Below are the code and all the weights of a small trained network. Each question names an input and a target symbol and asks about switching units off, where a switched-off unit gives its printed mean instead of its output.

import numpy as np


def w(rows, s, z=0):
    codes = np.array(rows[::2]) - 128.0
    scale = np.full(codes.shape[1], s)
    scale[-1] = z or s
    return codes * scale


def norm(h):
    return h / np.sqrt((h * h).mean(-1, keepdims=True) + 1e-5)


def f(y):
    return np.maximum(y, 0)


def softmax(a):
    e = np.exp(a - a.max(-1, keepdims=True))
    return e / e.sum(-1, keepdims=True)


def log_softmax(a):
    a = a - a.max(-1, keepdims=True)
    return a - np.log(np.exp(a).sum(-1, keepdims=True))


def net(x, mask):
    ids = ['αδηθμψ'.index(c) for c in x.split()]
    T = len(ids)
    res = E[ids] + P[:T]
    u = 0
    for l in range(2):
        q, k, v = (norm(res) @ M[l].T for M in (Q, K, V))
        z = softmax(np.where(np.tri(T) > 0, q @ k.T / 2**0.5, -1e9)) @ v
        res = res + np.where(mask[u], z, O[l][:, -1]) @ O[l][:, :-1]
        u += 1
        y = f(norm(res) @ A[l][:, :-1].T + A[l][:, -1])
        res = res + np.where(mask[u : u + 4], y, B[l][:, -1]) @ B[l][:, :-1]
        u += 4
    return log_softmax(norm(res)[-1] @ U[:, :-1].T + U[:, -1])


Q, K, V, O, A, B = {}, {}, {}, {}, {}, {}
E = w([
[189,223,178,105,107,87,207,163,133,133,127,34],'α',
[121,190,184,81,102,49,130,244,87,144,130,53],'δ',
[42,127,135,144,186,51,64,49,110,224,147,69],'η',
[109,188,26,82,47,214,93,186,152,114,201,110],'θ',
[112,6,70,141,209,125,151,150,93,80,168,84],'μ',
[143,126,86,95,167,177,137,25,56,171,138,134],'ψ',
],0.013)
P = w([
[136,186,143,196,176,62,239,210,202,171,166,254],'0',
[113,147,40,65,76,26,209,146,168,173,123,168],'1',
[102,145,45,90,73,40,186,110,145,173,126,121],'2',
[40,176,111,64,148,152,157,98,124,86,112,164],'3',
[88,169,101,114,135,175,137,103,108,77,97,96],'4',
[164,94,83,133,97,137,61,66,92,118,119,32],'5',
[144,121,72,175,113,165,74,79,86,86,88,27],'6',
[139,74,114,207,108,253,93,77,49,38,111,64],'7',
],0.0093)
Q[0] = w([
[101,109,146,67,133,120,85,2,105,248,139,166],'L0H1',
[120,147,171,171,150,185,163,208,139,31,119,179],'L0H1',
],0.0083)
K[0] = w([
[122,159,170,130,170,64,248,202,218,191,136,254],'L0H1',
[196,113,60,125,61,21,163,109,143,156,125,104],'L0H1',
],0.007)
V[0] = w([
[20,90,170,114,105,62,2,207,198,86,118,94],'L0H1',
[164,216,231,150,103,52,111,191,148,89,79,74],'L0H1',
],0.0054)
O[0] = w([
[116,110,205,109,98,179,248,197,135,125,144,65,4],'L0H1',
[152,65,163,151,108,131,131,81,184,107,133,150,84],'L0H1',
],0.012,0.0033)
A[0] = w([
[184,86,227,74,28,150,157,110,226,97,147,71,94],'L0N1',
[173,2,217,147,59,118,147,125,250,79,168,160,3],'L0N2',
[111,155,100,92,153,104,45,35,51,172,105,142,111],'L0N3',
[89,33,84,205,221,97,175,132,131,121,175,151,138],'L0N4',
],0.0063,0.0062)
B[0] = w([
[90,107,119,251,129,90,112,174,116,42,13,161,166],'L0N1',
[149,247,18,223,195,106,134,107,108,165,17,175,139],'L0N2',
[75,75,102,134,108,150,255,157,127,160,96,97,254],'L0N3',
[183,127,152,59,140,107,106,162,175,28,163,139,202],'L0N4',
],0.0085,0.0081)
Q[1] = w([
[180,201,117,93,102,143,102,236,147,1,121,97],'L1H1',
[220,182,166,82,88,147,89,159,165,143,191,157],'L1H1',
],0.0095)
K[1] = w([
[151,26,70,125,109,253,90,80,21,43,104,56],'L1H1',
[108,99,112,7,104,38,121,192,184,21,130,102],'L1H1',
],0.0069)
V[1] = w([
[133,147,141,157,107,99,161,69,97,170,50,117],'L1H1',
[102,204,122,139,1,186,114,92,165,206,100,149],'L1H1',
],0.0098)
O[1] = w([
[112,100,123,7,161,224,88,148,161,158,166,92,104],'L1H1',
[154,114,186,117,112,200,50,170,166,198,100,149,2],'L1H1',
],0.013,0.0091)
A[1] = w([
[121,121,140,165,121,125,132,151,99,163,64,142,1],'L1N1',
[159,120,192,137,59,160,186,197,160,100,165,101,118],'L1N2',
[126,74,115,120,123,115,76,53,122,156,195,177,38],'L1N3',
[240,228,251,166,42,121,109,160,88,142,163,136,31],'L1N4',
],0.015,0.0045)
B[1] = w([
[99,128,141,166,150,156,170,174,133,131,67,165,173],'L1N1',
[124,137,194,84,70,103,74,110,108,83,86,143,244],'L1N2',
[161,102,251,150,83,100,130,148,95,115,113,148,252],'L1N3',
[100,172,55,170,146,140,26,104,47,133,142,143,218],'L1N4',
],0.017,0.0044)
U = w([
[156,101,201,69,66,127,125,147,135,88,136,117,192],'α',
[163,137,95,126,176,143,90,42,221,104,106,123,73],'δ',
[143,152,95,150,103,90,193,108,99,92,189,107,174],'η',
[137,108,139,168,154,135,167,253,89,142,58,122,2],'θ',
[132,124,89,63,134,172,142,221,127,166,218,68,235],'μ',
[116,150,115,123,163,100,34,88,24,154,125,175,24],'ψ',
],0.0061,0.0035)

Each question gives the input, a string of symbols that net reads in full, and the target symbol t.
The units are the heads (2 rows each of Q, K, V and O) and the neurons (one row each of A and B). Each row of codes is followed by its name. A weight is (code - 128) times the scale printed after its matrix; where a second scale follows, it is the last column's (O, A, B and U).
mask holds one flag per unit, layer by layer, with each layer's heads first. A switched-off unit (its flag False) gives its mean, the last column of its rows in O or B, instead of its output. The means were averaged over made-up inputs and are rounded, as every weight is.
A unit's drop is (log p(t) with every unit on - log p(t) with that unit switched off) / (log p(t) with every unit on - log p(t) with every unit switched off).
The circuit of an input: a set's keep is (log p(t) with only the set's units on - log p(t) with every unit switched off) / (log p(t) with every unit on - log p(t) with every unit switched off). Starting from all 10 units, units are removed one at a time, each time the one whose removal leaves the highest keep (on an exact tie, the one counted first), for as long as the keep stays at least 0.8.
circuit, biggest first: the units of the circuit, biggest drop first
unit that matters most: the unit with the biggest drop
k most important neurons: the k neurons with the biggest drops, biggest first
k most important neurons of layer l: the k neurons of layer l with the biggest drops, biggest first
drop of u: that unit's drop, to one decimal
input η η η δ η α α α, target δ: circuit, biggest first => (L0H1 L1H1 L0N2)
input μ η θ α η, target μ: circuit, biggest first => (L1H1 L0N3)
input α η ψ δ, target μ: circuit, biggest first => (L1H1)
input α μ η η η, target α: circuit, biggest first => (L0H1 L1N3 L1H1)
input η θ η δ α δ, target θ: 2 most important neurons of layer 0 => (L0N1 L0N2)
input η η μ η η α, target α: 2 most important neurons of layer 0 => (L0N1 L0N4)
input δ α μ ψ, target δ: circuit, biggest first => (L0H1 L1H1 L0N2 L1N3)
input θ η ψ, target θ: 2 most important neurons of layer 0 => (L0N4 L0N3)
input δ α δ η η α η α, target α: circuit, biggest first => (L1H1 L1N2)
input α μ η μ η δ α α, target θ: 3 most important neurons => (L0N1 L0N2 L1N1)
input θ η η θ α μ η, target θ: 2 most important neurons => (L0N4 L1N1)
input μ μ δ ψ, target μ: 2 most important neurons of layer 0 => (L0N4 L0N3)
input η ψ η η μ δ α α, target θ: 3 most important neurons => (L0N1 L0N2 L0N4)
input θ θ η ψ μ, target μ: unit that matters most => L0H1
input α δ α α η δ, target α: 2 most important neurons of layer 1 => (L1N2 L1N4)
input δ μ δ η, target δ: 2 most important neurons => (L0N2 L0N1)
input η θ α, target ψ: 2 most important neurons => (L1N4 L0N3)
input η η ψ η δ, target μ: drop of L0H1 => 0.1
input η η ψ μ, target μ: drop of L0N4 => 0.3
input μ θ θ δ, target ψ: unit that matters most => L1H1
input η η θ ψ θ, target μ: drop of L0N4 => 0.1
